Below are the code and all the weights of a small trained network. Each question names an input and a target symbol and asks about switching units off, where a switched-off unit gives its printed mean instead of its output.

import numpy as np


def w(rows, s, z=0):
    codes = np.array(rows[::2]) - 128.0
    scale = np.full(codes.shape[1], s)
    scale[-1] = z or s
    return codes * scale


def norm(h):
    return h / np.sqrt((h * h).mean(-1, keepdims=True) + 1e-5)


def softmax(a):
    e = np.exp(a - a.max(-1, keepdims=True))
    return e / e.sum(-1, keepdims=True)


def log_softmax(a):
    a = a - a.max(-1, keepdims=True)
    return a - np.log(np.exp(a).sum(-1, keepdims=True))


def net(x, mask):
    ids = ['ΔΛΠΨαγεζηθστφω'.index(c) for c in x.split()]
    T = len(ids)
    res = E[ids] + P[:T]
    u = 0
    for l in range(3):
        r = norm(res)
        for j in range(2):
            rows = slice(4 * j, 4 * j + 4)
            q, k, v = (r @ M[l][rows].T for M in (Q, K, V))
            z = softmax(np.where(np.tri(T) > 0, q @ k.T / 4**0.5, -1e9)) @ v
            o = O[l][rows]
            res = res + np.where(mask[u + j], z, o[:, -1]) @ o[:, :-1]
        u += 2
    return log_softmax(norm(res)[-1] @ U[:, :-1].T + U[:, -1])


Q, K, V, O = {}, {}, {}, {}
E = w([
[127,124,94],'Δ',
[135,181,119],'Λ',
[129,122,100],'Π',
[128,120,92],'Ψ',
[128,123,96],'α',
[216,153,105],'γ',
[190,51,64],'ε',
[129,122,98],'ζ',
[128,126,100],'η',
[109,5,157],'θ',
[123,119,83],'σ',
[90,197,185],'τ',
[62,115,110],'φ',
[175,162,205],'ω',
],0.024)
P = w([
[74,253,243],'0',
[51,254,171],'1',
[55,246,151],'2',
[48,240,134],'3',
[38,224,104],'4',
[45,229,111],'5',
[36,225,96],'6',
[34,239,86],'7',
[41,236,85],'8',
[26,241,90],'9',
[27,242,77],'10',
[15,226,44],'11',
],0.0032)
Q[0] = w([
[147,63,115],'L0H1',
[66,160,69],'L0H1',
[53,150,127],'L0H1',
[103,125,140],'L0H1',
[178,124,183],'L0H2',
[99,146,144],'L0H2',
[139,89,124],'L0H2',
[102,194,11],'L0H2',
],0.012)
K[0] = w([
[116,121,73],'L0H1',
[154,90,128],'L0H1',
[88,132,161],'L0H1',
[147,83,73],'L0H1',
[161,102,159],'L0H2',
[87,139,175],'L0H2',
[138,96,89],'L0H2',
[164,254,34],'L0H2',
],0.0096)
V[0] = w([
[13,54,204],'L0H1',
[172,254,212],'L0H1',
[112,179,25],'L0H1',
[231,191,122],'L0H1',
[120,196,156],'L0H2',
[51,75,97],'L0H2',
[154,5,144],'L0H2',
[87,83,175],'L0H2',
],0.0085)
O[0] = w([
[18,120,216,88],'L0H1',
[70,217,62,73],'L0H1',
[194,147,126,252],'L0H1',
[193,137,36,105],'L0H1',
[126,114,58,131],'L0H2',
[107,126,147,197],'L0H2',
[164,108,192,19],'L0H2',
[157,84,253,64],'L0H2',
],0.0066,0.0036)
Q[1] = w([
[121,95,116],'L1H1',
[138,130,184],'L1H1',
[73,58,126],'L1H1',
[140,98,97],'L1H1',
[135,87,44],'L1H2',
[173,3,198],'L1H2',
[141,150,138],'L1H2',
[156,190,120],'L1H2',
],0.013)
K[1] = w([
[163,134,6],'L1H1',
[162,212,232],'L1H1',
[49,124,107],'L1H1',
[169,99,15],'L1H1',
[73,72,146],'L1H2',
[226,200,192],'L1H2',
[102,180,179],'L1H2',
[2,168,100],'L1H2',
],0.0083)
V[1] = w([
[135,7,152],'L1H1',
[71,232,131],'L1H1',
[136,160,193],'L1H1',
[64,190,121],'L1H1',
[165,77,140],'L1H2',
[75,158,110],'L1H2',
[125,54,71],'L1H2',
[100,98,123],'L1H2',
],0.012)
O[1] = w([
[85,160,2,3],'L1H1',
[137,79,115,198],'L1H1',
[213,237,137,26],'L1H1',
[177,88,123,190],'L1H1',
[55,88,62,71],'L1H2',
[183,169,48,192],'L1H2',
[207,222,228,186],'L1H2',
[70,218,72,133],'L1H2',
],0.0043)
Q[2] = w([
[161,176,189],'L2H1',
[222,12,159],'L2H1',
[161,97,150],'L2H1',
[212,176,144],'L2H1',
[255,150,101],'L2H2',
[176,165,86],'L2H2',
[133,152,88],'L2H2',
[80,139,100],'L2H2',
],0.008)
K[2] = w([
[165,107,91],'L2H1',
[176,89,105],'L2H1',
[201,149,127],'L2H1',
[107,93,148],'L2H1',
[139,89,142],'L2H2',
[254,142,179],'L2H2',
[148,55,222],'L2H2',
[199,107,27],'L2H2',
],0.0091)
V[2] = w([
[91,176,59],'L2H1',
[199,198,239],'L2H1',
[196,141,196],'L2H1',
[236,248,2],'L2H1',
[153,247,94],'L2H2',
[25,145,75],'L2H2',
[83,64,205],'L2H2',
[150,115,83],'L2H2',
],0.0068)
O[2] = w([
[3,63,47,171],'L2H1',
[87,203,134,86],'L2H1',
[161,161,171,103],'L2H1',
[78,71,176,254],'L2H1',
[114,135,224,172],'L2H2',
[84,120,136,120],'L2H2',
[124,70,155,58],'L2H2',
[28,161,114,161],'L2H2',
],0.0065,0.0049)
U = w([
[145,101,133,89],'Δ',
[138,123,132,104],'Λ',
[148,108,128,98],'Π',
[230,38,98,74],'Ψ',
[145,95,124,82],'α',
[239,156,87,92],'γ',
[144,116,126,96],'ε',
[145,101,129,87],'ζ',
[137,109,115,113],'η',
[3,108,169,56],'θ',
[124,50,180,205],'σ',
[68,188,169,123],'τ',
[165,159,172,248],'φ',
[125,237,100,87],'ω',
],0.021,0.011)

Each question gives the input, a string of symbols that net reads in full, and the target symbol t.
The units are the heads (4 rows each of Q, K, V and O). Each row of codes is followed by its name. A weight is (code - 128) times the scale printed after its matrix; where a second scale follows, it is the last column's (O and U).
mask holds one flag per head, layer by layer. A switched-off head (its flag False) gives its mean, the last column of its rows in O, instead of its output. The means were averaged over made-up inputs and are rounded, as every weight is.
A unit's drop is (log p(t) with every unit on - log p(t) with that unit switched off) / (log p(t) with every unit on - log p(t) with every unit switched off).
The circuit of an input: a set's keep is (log p(t) with only the set's units on - log p(t) with every unit switched off) / (log p(t) with every unit on - log p(t) with every unit switched off). Starting from all 6 units, units are removed one at a time, each time the one whose removal leaves the highest keep (on an exact tie, the one counted first), for as long as the keep stays at least 0.8.
circuit, biggest first: the units of the circuit, biggest drop first
unit that matters most: the unit with the biggest drop
heads that matter: for each layer, one digit per head in row order, 1 if its drop is at least 0.15 and else 0, layers parted by /
drop of u: that unit's drop, to one decimal
input σ Ψ Ψ, target Ψ: heads that matter => 11 / 01 / 10
input Ψ σ ω ω σ, target ω: unit that matters most => L0H1
input σ Π σ σ, target σ: circuit, biggest first => L2H1; L1H1; L1H2
input ζ ω Π ω Π, target ω: circuit, biggest first => L1H2; L2H1
input τ ζ θ η, target θ: heads that matter => 10 / 00 / 00
input Π η ω σ θ θ Ψ ω η ω ω σ, target ω: heads that matter => 10 / 01 / 10
input σ σ ζ, target σ: heads that matter => 11 / 11 / 10
input φ γ Π φ τ Δ, target ω: circuit, biggest first => L0H1; L2H1
input ω θ Λ θ σ Π Ψ α ω Δ τ, target ω: circuit, biggest first => L1H1; L0H2
input θ ω ζ, target ω: heads that matter => 11 / 01 / 10
input φ ω Ψ τ, target ω: circuit, biggest first => L2H1; L0H1; L1H2
input η σ θ φ φ Ψ Λ τ γ ω Ψ, target ω: circuit, biggest first => L0H1; L2H1
input θ θ φ σ θ η ω ω ζ, target ω: circuit, biggest first => L2H1; L0H1
input ω η η, target ω: heads that matter => 10 / 01 / 01
input Ψ σ Ψ, target σ: circuit, biggest first => L1H1
input φ θ φ γ σ θ θ η, target θ: heads that matter => 10 / 01 / 00
input σ γ Π Ψ Π, target Ψ: heads that matter => 10 / 01 / 10
input α θ σ, target θ: drop of L0H1 => 2.2
input Ψ Δ α Ψ Ψ, target Ψ: drop of L2H2 => -0.2
input γ η σ Δ σ θ η, target σ: drop of L0H2 => 0.2
input τ ε ω φ ω θ Ψ Λ ω Π, target ω: unit that matters most => L1H2
